Here is a tiny trained network, its code and every weight. The questions are about switching its units off for an input and a target symbol, where a switched-off unit gives its printed mean instead of its output.

import numpy as np


def w(rows, s, z=0):
    codes = np.array(rows[::2]) - 128.0
    scale = np.full(codes.shape[1], s)
    scale[-1] = z or s
    return codes * scale


def f(y):
    return np.maximum(y, 0)


def softmax(a):
    e = np.exp(a - a.max(-1, keepdims=True))
    return e / e.sum(-1, keepdims=True)


def log_softmax(a):
    a = a - a.max(-1, keepdims=True)
    return a - np.log(np.exp(a).sum(-1, keepdims=True))


def net(x, mask):
    ids = ['αγεζηθλξσφψω'.index(c) for c in x.split()]
    T = len(ids)
    res = E[ids] + P[:T]
    u = 0
    for l in range(2):
        r = res
        for j in range(2):
            rows = slice(2 * j, 2 * j + 2)
            q, k, v = (r @ M[l][rows].T for M in (Q, K, V))
            z = softmax(np.where(np.tri(T) > 0, q @ k.T / 2**0.5, -1e9)) @ v
            o = O[l][rows]
            res = res + np.where(mask[u + j], z, o[:, -1]) @ o[:, :-1]
        u += 2
        y = f(res @ A[l][:, :-1].T + A[l][:, -1])
        res = res + np.where(mask[u : u + 4], y, B[l][:, -1]) @ B[l][:, :-1]
        u += 4
    return log_softmax(res[-1] @ U[:, :-1].T + U[:, -1])


Q, K, V, O, A, B = {}, {}, {}, {}, {}, {}
E = w([
[100,133,149,87,116,130,125,105],'α',
[130,123,153,89,107,128,140,105],'γ',
[110,140,149,83,109,126,130,106],'ε',
[132,114,149,88,100,123,138,91],'ζ',
[95,164,152,81,126,123,157,116],'η',
[108,146,150,103,105,119,159,93],'θ',
[129,124,119,157,67,146,129,80],'λ',
[135,109,133,98,83,206,92,152],'ξ',
[114,240,89,166,98,113,89,119],'σ',
[57,115,156,153,122,158,190,149],'φ',
[158,144,148,200,52,65,89,168],'ψ',
[2,127,82,142,80,77,131,78],'ω',
],0.017)
P = w([
[150,194,255,91,163,152,16,52],'0',
[158,159,229,114,141,160,69,71],'1',
[147,141,197,116,123,167,89,86],'2',
[120,121,163,118,116,158,105,98],'3',
[100,110,140,115,102,155,119,121],'4',
[79,91,110,107,98,158,135,138],'5',
[60,74,87,109,90,153,145,164],'6',
[44,67,56,96,80,156,145,177],'7',
[22,61,33,95,71,155,149,201],'8',
],0.0097)
Q[0] = w([
[114,189,83,139,177,56,135,112],'0.h0',
[213,100,76,146,141,79,89,179],'0.h0',
[114,245,99,96,64,174,125,99],'0.h1',
[18,125,188,98,31,230,93,103],'0.h1',
],0.012)
K[0] = w([
[145,246,44,126,176,71,145,97],'0.h0',
[225,132,133,132,93,41,90,163],'0.h0',
[14,148,117,213,163,119,185,231],'0.h1',
[79,137,25,165,63,78,169,251],'0.h1',
],0.011)
V[0] = w([
[97,199,65,251,146,140,196,80],'0.h0',
[57,39,109,83,172,178,125,166],'0.h0',
[112,1,149,75,81,157,183,100],'0.h1',
[65,201,201,83,135,178,202,174],'0.h1',
],0.0067)
O[0] = w([
[146,37,187,201,132,151,113,142,19],'0.h0',
[208,206,91,180,162,75,67,96,187],'0.h0',
[122,1,193,77,149,141,60,147,181],'0.h1',
[135,85,91,176,227,89,122,84,253],'0.h1',
],0.0074,0.0039)
A[0] = w([
[118,143,131,146,106,161,115,143,105],'0.n0',
[166,132,125,104,122,153,126,135,140],'0.n1',
[249,129,85,165,136,172,239,219,8],'0.n2',
[82,110,139,84,137,180,142,135,136],'0.n3',
],0.014,0.017)
B[0] = w([
[97,110,155,96,116,109,164,132,147],'0.n0',
[107,146,130,159,95,123,103,120,179],'0.n1',
[92,251,168,82,216,184,210,176,128],'0.n2',
[133,119,116,119,58,109,139,98,255],'0.n3',
],0.016,0.0062)
Q[1] = w([
[182,182,145,104,116,50,115,121],'1.h0',
[26,104,99,40,89,8,168,43],'1.h0',
[84,147,206,172,3,85,91,134],'1.h1',
[29,129,60,115,52,93,87,12],'1.h1',
],0.013)
K[1] = w([
[127,130,142,155,109,112,79,169],'1.h0',
[71,68,3,151,102,186,140,222],'1.h0',
[100,110,72,184,69,11,94,145],'1.h1',
[136,70,31,123,122,98,161,206],'1.h1',
],0.012)
V[1] = w([
[62,101,166,172,184,89,186,150],'1.h0',
[108,145,126,215,92,170,42,179],'1.h0',
[145,119,115,128,179,254,157,86],'1.h1',
[94,106,17,162,120,166,146,75],'1.h1',
],0.0089)
O[1] = w([
[151,178,131,152,60,187,69,224,19],'1.h0',
[140,77,123,188,186,254,188,50,176],'1.h0',
[81,122,106,68,209,174,179,222,3],'1.h1',
[109,199,248,76,173,131,196,109,207],'1.h1',
],0.0087,0.0061)
A[1] = w([
[116,113,85,70,169,119,134,188,254],'1.n0',
[167,108,144,208,217,46,188,135,226],'1.n1',
[90,120,190,201,160,53,139,76,125],'1.n2',
[62,63,91,181,65,254,202,240,66],'1.n3',
],0.0072,0.0091)
B[1] = w([
[58,123,170,189,193,132,136,149,161],'1.n0',
[99,175,116,128,78,171,69,125,174],'1.n1',
[188,135,120,120,169,119,129,137,255],'1.n2',
[144,54,72,4,64,127,145,119,135],'1.n3',
],0.014,0.0086)
U = w([
[70,147,111,140,128,58,153,157,83],'α',
[107,165,138,103,113,137,84,124,2],'γ',
[113,204,83,115,115,163,239,168,156],'ε',
[135,121,48,202,68,125,110,130,84],'ζ',
[59,38,152,120,78,131,254,136,202],'η',
[180,85,79,102,189,177,158,88,78],'θ',
[88,130,145,115,99,86,153,149,66],'λ',
[111,165,118,99,108,106,101,134,36],'ξ',
[143,194,221,169,119,138,74,89,222],'σ',
[40,100,149,110,144,216,49,153,174],'φ',
[154,165,111,90,107,129,85,152,62],'ψ',
[135,140,123,87,98,103,115,145,50],'ω',
],0.0065,0.0076)

Each question gives the input, a string of symbols that net reads in full, and the target symbol t.
The units are the heads (2 rows each of Q, K, V and O) and the neurons (one row each of A and B). Each row of codes is followed by its name. A weight is (code - 128) times the scale printed after its matrix; where a second scale follows, it is the last column's (O, A, B and U).
mask holds one flag per unit, layer by layer, with each layer's heads first. A switched-off unit (its flag False) gives its mean, the last column of its rows in O or B, instead of its output. The means were averaged over made-up inputs and are rounded, as every weight is.
A unit's drop is (log p(t) with every unit on - log p(t) with that unit switched off) / (log p(t) with every unit on - log p(t) with every unit switched off).
The circuit of an input: a set's keep is (log p(t) with only the set's units on - log p(t) with every unit switched off) / (log p(t) with every unit on - log p(t) with every unit switched off). Starting from all 12 units, units are removed one at a time, each time the one whose removal leaves the highest keep (on an exact tie, the one counted first), for as long as the keep stays at least 0.8.
units of the circuit, in order: the units of the circuit, biggest drop first
k most important neurons: the k neurons with the biggest drops, biggest first
top k neurons in layer l: the k neurons of layer l with the biggest drops, biggest first
which heads matter: for each layer, one digit per head in row order, 1 if its drop is at least 0.15 and else 0, layers parted by /
input γ φ ε η θ ω ξ, target σ: top neuron in layer 0	(0.n1)
input ζ ζ ξ λ ζ α ξ η, target θ: top 2 neurons in layer 0	(0.n1; 0.n3)
input ε φ η, target φ: which heads matter	01 / 01
input ψ ω γ ξ ψ ξ, target ζ: units of the circuit, in order	(1.h1; 0.n3)
input ξ φ ε ξ ψ ξ α α φ, target φ: units of the circuit, in order	(0.h1; 1.h0)
input ψ ξ λ α ζ ξ ψ λ, target ζ: units of the circuit, in order	(1.h1; 0.h1)
input ζ φ ξ λ γ ω θ φ, target σ: units of the circuit, in order	(1.h1; 0.h0)
input ξ θ ξ α, target θ: units of the circuit, in order	(1.h0; 1.n2)
input ω γ φ ζ, target φ: which heads matter	11 / 01
input ψ ε γ, target ζ: which heads matter	00 / 01
input ω ψ λ γ γ ξ θ ζ, target θ: 4 most important neurons	(1.n2; 0.n1; 0.n3; 1.n0)
input λ ξ ζ λ ε η φ, target σ: units of the circuit, in order	(0.h0; 1.n1)
input ω η ξ φ σ σ ψ φ, target ζ: units of the circuit, in order	(1.h1; 1.h0)
input λ ξ ψ γ γ, target ζ: which heads matter	01 / 01
input ξ ω α φ ω, target σ: units of the circuit, in order	(1.h1)
input η α φ ε ε σ ω γ, target σ: which heads matter	00 / 01
input γ λ θ ξ, target θ: 2 most important neurons	(0.n3; 0.n1)
input ε η γ φ φ ψ ξ, target ζ: which heads matter	10 / 01
input ω λ ψ σ φ η η φ ψ, target η: which heads matter	10 / 10
input ψ λ α γ ε ε φ ζ, target φ: units of the circuit, in order	(0.h1; 1.n2; 1.h0)
input γ ε φ γ ζ ξ λ φ η, target φ: which heads matter	11 / 00
